cols: Q X W E C N
K769: -0.287; 3.936; 0.407; 7.205; -0.830; 2.639
K581: 3.943; -5.662; -4.049; -8.867; -4.103; -2.838
K400: 1.182; -2.395; -1.316; 2.210; 1.157; 9.307
K15: -3.406; 7.127; 3.606; 7.525; -6.723; -9.406
K171: -2.839; -5.662; -4.049; -8.867; 4.424; -0.762
K561: -2.189; 6.240; 2.363; 9.381; -2.970; 2.826
K575: -2.838; 8.610; 3.118; 9.494; -3.767; -1.283
tags:
3.118 -> K22
8.609 -> K764
3.119 -> K992
-4.049 -> K582
-4.048 -> K288
8.610 -> K756
key K575 2: 	K22
q: 1.182; -2.395; -1.316; 2.210; 1.157; 9.307	K400
both K575 K581: 	-2.838
down: 2.210; 7.525; -8.867; 9.381; 9.494	E
down: 3.606; -4.049; 2.363	W

cols: A R G T
K871: -1.450; -1.698; 9.378; 1.664
K309: 8.642; 9.293; -9.432; -9.196
K651: -4.923; -5.408; 5.496; 5.336
K572: -8.586; -9.282; 9.401; 9.152
K215: -1.450; -1.698; 1.732; 1.664
diff K651: -4.924; -5.408; 5.496; 5.336	0, -4.923
down: 1.664; -9.196	T
order: -1.698; -1.450; 1.664; 1.732	K215
down: -9.432; 5.496	G

cols: V L D B K J U S Z Y
K271: -2.576; 2.117; -6.446; -3.416; -1.856; -8.863; -3.742; -2.154; 2.369; -5.170
K414: 8.158; -2.248; 1.249; 1.885; 0.151; 0.511; 3.454; 6.182; -4.476; 3.105
K147: 6.182; 1.249; -2.248; 1.885; 0.151; -4.476; 8.158; 3.105; 0.510; 3.454
diff K271: -2.576; 2.117; -6.446; -3.416; -1.856; -8.862; -3.742; -2.154; 2.369; -5.170	5, -8.863
down: 2.369; -4.476	Z
order: 0.151; -4.476; 8.158; 3.105; 0.510; 3.454; 6.182; 1.249; -2.248; 1.885	K147
key -> tag
1.249 -> K402
6.182 -> K610
1.248 -> K447
6.181 -> K323
-2.576 -> K718
key K147 0: 	K610
order: -4.476; -2.248; 0.151; 0.510; 1.249; 1.885; 3.105; 3.454; 6.182; 8.158	K147
q: -2.576; 2.117; -6.446; -3.416; -1.856; -8.863; -3.742; -2.154; 2.369; -5.170	K271

cols: giv Mik Lobob pas nogif
K109: 3.752; -0.879; 0.826; 5.815; 2.075
K917: 3.625; -0.721; 0.710; 5.985; 2.176
K554: 2.176; 0.709; -0.721; 5.985; 1.695
K158: 3.876; -0.993; 1.695; 1.696; 5.606
K617: -1.786; 3.656; -1.238; -0.735; 1.483
K53: 2.138; 0.338; 0.522; 3.288; 1.400
K392: 2.288; 0.086; 1.875; 0.008; -0.891
K121: 0.205; 2.339; -1.647; 4.607; 3.754
K186: 3.876; -0.994; 1.014; 5.606; 1.695
order: 1.014; 5.606; 3.876; -0.994; 1.695	K186
order: 2.176; 5.985; 0.710; -0.721; 3.625	K917
down: 1.695; 5.606	nogif
both K186 K554: 	1.695

cols: timez Fav gego Pak Morez lepib bonub zunep mogib par
K227: -1.471; -1.982; -0.289; 0.185; -4.090; 1.883; 0.254; -6.169; -1.577; -3.401
K854: 1.891; -1.113; -1.798; 2.298; 2.180; -3.047; 3.108; -0.891; 0.894; 2.098
K49: -2.026; -0.719; -0.289; -3.192; -0.207; 2.438; -2.927; 0.186; -0.718; -1.128
K835: -2.028; -0.521; 0.910; 0.186; -4.589; 1.489; -0.288; -7.290; -1.113; -3.734
diff K854: 1.891; -1.113; -1.798; 2.298; 2.180; -3.048; 3.108; -0.891; 0.894; 2.098	5, -3.047
both K49 K227: 	-0.289
diff K854: 1.891; -1.114; -1.798; 2.298; 2.180; -3.047; 3.108; -0.891; 0.894; 2.098	1, -1.113
down: 3.108; -2.927; -0.288	bonub
both K854 K835: 	-1.113
both K49 K835: 	0.186
both K835 K49: 	0.186

cols: geb buka tafa bef pusa
K644: 2.300; 3.529; 1.394; -8.498; 3.902
K783: -0.730; 5.404; -6.548; -4.734; 2.924
K778: 2.572; -5.081; -3.964; 2.615; 3.988
K948: -3.845; -2.677; -2.747; -8.742; -1.530
K25: 2.924; -4.734; -0.730; -6.548; 5.403
K246: -3.956; 2.008; 4.370; 1.345; -4.677
K114: -3.063; 1.777; -0.007; 7.694; -1.416
K169: 0.336; 3.529; -1.175; -3.604; -7.973
K825: 2.572; -5.081; -3.964; 3.024; -7.507
order: 5.403; -6.548; -0.730; -4.734; 2.924	K25
diff K778: 2.572; -5.081; -3.965; 2.615; 3.988	2, -3.964
down: 1.394; -6.548; -3.964; -2.747; -0.730; 4.370; -0.007	tafa
key -> tag
-1.175 -> K684
3.902 -> K316
-4.677 -> K238
-7.972 -> K904
3.903 -> K37
3.529 -> K616
-7.973 -> K476
key K169 4: 	K476
diff K25: 2.924; -4.734; -0.731; -6.548; 5.403	2, -0.730
q: -3.845; -2.677; -2.747; -8.742; -1.530	K948

cols: nev famep vuk mikif Sinet
K334: 0.696; -5.788; 6.212; 8.781; -0.549
K252: 0.719; -5.737; 6.210; -3.021; 8.782
K591: 0.654; -5.787; 6.243; -3.773; 8.727
K975: 0.697; -5.739; 8.810; -3.427; 6.212
K956: 0.643; -5.171; 9.631; -0.549; 8.782
order: -0.549; 8.781; 6.212; -5.788; 0.696	K334
down: 0.696; 0.719; 0.654; 0.697	nev
down: -5.788; -5.737	famep
both K334 K956: 	-0.549
both K956 K252: 	8.782
key -> tag
-0.549 -> K4
-5.737 -> K900
-5.171 -> K511
key K956 1: 	K511
both K956 K334: 	-0.549

cols: zulo Mep dirod kopo vure Buve zaris
K455: 1.739; 2.018; -5.735; -1.702; 2.329; -3.534; 0.997
K375: 1.739; 2.018; -5.735; -1.491; 2.962; -5.255; -0.280
K347: -1.491; 3.677; 3.042; -6.945; 5.428; -1.490; 2.516
K681: 2.959; -1.251; -7.041; 0.155; 3.926; -5.060; -5.393
K614: 2.710; 1.261; -7.195; 0.330; 5.441; -5.243; -7.226
K336: 3.155; -2.572; -7.285; 0.787; 0.347; -2.292; -0.894
K832: -5.402; 3.440; 0.404; 2.099; -0.587; -4.172; -1.642
K844: 2.598; -7.614; -5.414; 1.216; -0.179; -4.010; -1.050
K690: 1.739; -1.995; -5.735; -1.702; 2.329; -3.534; 0.997
tags:
-3.534 -> K726
-1.491 -> K588
-6.945 -> K371
-1.490 -> K265
key K347 5: 	K265
both K375 K347: 	-1.491
diff K336: 3.154; -2.572; -7.285; 0.787; 0.347; -2.292; -0.894	0, 3.155

cols: sovak Karam dogu bup sug Nok
K551: -6.232; -5.534; 7.575; -4.531; -1.919; 2.957
K574: -1.027; -0.953; -2.318; -0.801; 1.157; -1.223
K579: -1.027; -0.953; -2.318; -0.801; -0.846; -0.409
K124: -2.727; 3.746; -0.312; 1.879; -0.903; 0.865
K693: -0.954; -0.409; -0.801; -1.027; -0.846; -2.318
K793: -0.356; 3.746; -0.312; 1.879; -0.903; 0.865
order: -0.409; -0.846; -0.801; -2.318; -0.953; -1.027	K579
down: -1.223; -0.409; 0.865	Nok
Table of tags by key:
-0.801 -> K66
-0.802 -> K602
-4.531 -> K56
-1.027 -> K217
-1.028 -> K132
-0.953 -> K883
key K574 3: 	K66
down: 1.157; -0.846	sug

cols: Vefe palir satop per zuza Biri Taz Zak
K755: -0.219; -0.726; -0.328; 2.083; 6.484; 2.238; -3.029; -1.570
K500: -0.219; -0.726; -0.328; 2.083; -8.314; -3.012; 4.466; 2.279
K811: -0.219; -0.726; -0.726; -0.727; 9.222; 3.263; -3.971; -1.814
diff K755: -0.219; -0.726; -0.328; 2.083; 6.484; 2.238; -3.029; -1.569	7, -1.570
q: -0.219; -0.726; -0.726; -0.727; 9.222; 3.263; -3.971; -1.814	K811
key -> tag
-3.013 -> K427
4.465 -> K379
4.466 -> K540
-3.012 -> K918
3.263 -> K902
2.238 -> K87
key K500 5: 	K918

cols: renov Relak burun teduk leve
K106: -2.114; -3.894; -6.744; 2.799; -4.122
K749: -1.890; -4.080; -4.948; 2.040; -1.346
K519: -1.524; 0.372; -2.115; -4.034; -0.745
K7: -0.288; -1.100; -8.354; -1.362; -7.257
K113: -5.059; -3.436; -2.917; 2.169; -2.585
K364: -2.115; -2.740; 8.218; -1.896; 0.871
K387: -0.839; 2.621; -3.674; -3.659; 2.013
K850: 1.419; 1.148; 1.230; -1.258; 5.720
K418: -0.071; 2.683; 7.297; 5.330; 0.367
K266: -1.130; 4.131; -2.042; 0.056; 4.817
K682: 1.201; 2.956; 7.746; 2.411; 0.467
K659: 0.039; -0.245; -8.257; -2.118; -6.819
down: -4.080; 0.372; -1.100; -3.436; -2.740	Relak
order: -1.896; -2.740; 8.218; 0.871; -2.115	K364
key -> tag
1.147 -> K800
1.148 -> K926
0.373 -> K199
-2.740 -> K54
-1.897 -> K623
-2.739 -> K284
-1.896 -> K812
0.871 -> K930
0.372 -> K696
key K364 1: 	K54
diff K659: 0.039; -0.245; -8.257; -2.118; -6.818	4, -6.819
down: -2.740; 2.621	Relak
both K519 K364: 	-2.115
q: -2.115; -2.740; 8.218; -1.896; 0.871	K364

cols: puv matip Zuso Nobo Zin
K441: 4.824; 3.253; -4.398; 2.702; 1.611
K922: -4.497; 6.991; -3.331; -2.420; 2.281
K133: -7.299; 1.316; 4.754; -2.812; -1.282
K337: -5.449; -1.570; 5.301; -3.307; -3.529
K301: -0.225; -8.000; 2.865; 0.142; -3.811
K175: -5.709; 4.923; 5.490; -2.951; 1.348
K285: -5.709; 0.455; 5.490; -2.951; 1.348
diff K285: -5.709; 0.455; 5.490; -2.951; 1.347	4, 1.348
down: 1.611; 2.281; -1.282; -3.529; -3.811; 1.348	Zin
order: -5.449; -3.529; -3.307; -1.570; 5.301	K337

cols: Lidil duko Lobu Veniv sig gane Liru Seb Tuza gupes
K420: -9.385; -3.401; -2.132; -4.113; -1.715; 5.825; -4.770; -2.239; -1.994; -5.437
K772: -4.325; 4.543; 3.921; -2.561; 9.199; 3.129; -3.356; 7.945; -6.926; 1.859
K312: -6.926; 4.543; -4.325; 3.920; 9.199; 3.129; -3.356; 7.945; -2.561; 1.859
down: -1.994; -6.926	Tuza
diff K312: -6.926; 4.543; -4.325; 3.921; 9.199; 3.129; -3.356; 7.945; -2.561; 1.859	3, 3.920
order: -6.926; -4.325; -3.356; -2.561; 1.859; 3.129; 3.921; 4.543; 7.945; 9.199	K772

cols: Zug bil dav bada felan votu roro vav
K118: 4.282; 4.793; -0.728; -3.142; -1.275; 4.099; -1.557; -0.800
K782: 1.283; 0.230; 5.296; 3.642; -3.561; 1.781; 6.890; -0.987
K869: -1.499; -4.460; 0.175; 8.219; -3.217; -0.868; 3.333; 1.398
K993: -2.070; -0.278; 1.782; -7.711; 7.052; -4.345; -4.093; 1.431
K789: 1.781; 1.414; -1.153; 6.002; -6.546; 6.937; 2.270; -6.126
K438: 1.811; 0.098; 2.439; 0.491; -0.391; -2.366; 2.578; 4.857
K937: -1.234; -3.126; 0.749; 3.570; -0.517; -4.811; 3.051; 6.802
K307: 0.925; -1.805; -0.010; 7.606; -5.122; 0.400; 4.327; 2.875
K84: -1.160; -1.462; 2.125; 3.910; -2.163; 1.907; 2.707; -5.182
both K789 K782: 	1.781
diff K118: 4.282; 4.793; -0.728; -3.142; -1.275; 4.100; -1.557; -0.800	5, 4.099
key -> tag
0.098 -> K3
-6.126 -> K61
-6.127 -> K857
1.413 -> K86
-1.153 -> K214
1.414 -> K762
0.097 -> K709
key K789 1: 	K762
down: 8.219; -7.711; 6.002; 0.491	bada
down: 1.781; 1.811; -1.234; 0.925; -1.160	Zug
q: -1.499; -4.460; 0.175; 8.219; -3.217; -0.868; 3.333; 1.398	K869
order: -4.345; 1.431; -7.711; 7.052; -0.278; -2.070; -4.093; 1.782	K993

cols: Duti fosuz pepab Lono biz tolaf
K446: -2.473; 0.479; 3.687; 2.818; -0.982; -0.598
K652: 2.135; -7.922; -1.794; 1.611; -1.278; -0.333
K466: -0.690; 1.250; -3.345; -5.102; 0.929; -1.588
K759: -2.777; 4.903; 3.838; 0.644; 0.108; -0.051
K368: 1.060; 7.054; -1.272; -2.105; 1.824; 1.963
tags:
-0.598 -> K876
3.688 -> K807
3.687 -> K996
3.839 -> K396
3.838 -> K470
3.686 -> K908
key K446 2: 	K996
order: 1.824; 1.963; 1.060; 7.054; -1.272; -2.105	K368
q: -2.777; 4.903; 3.838; 0.644; 0.108; -0.051	K759

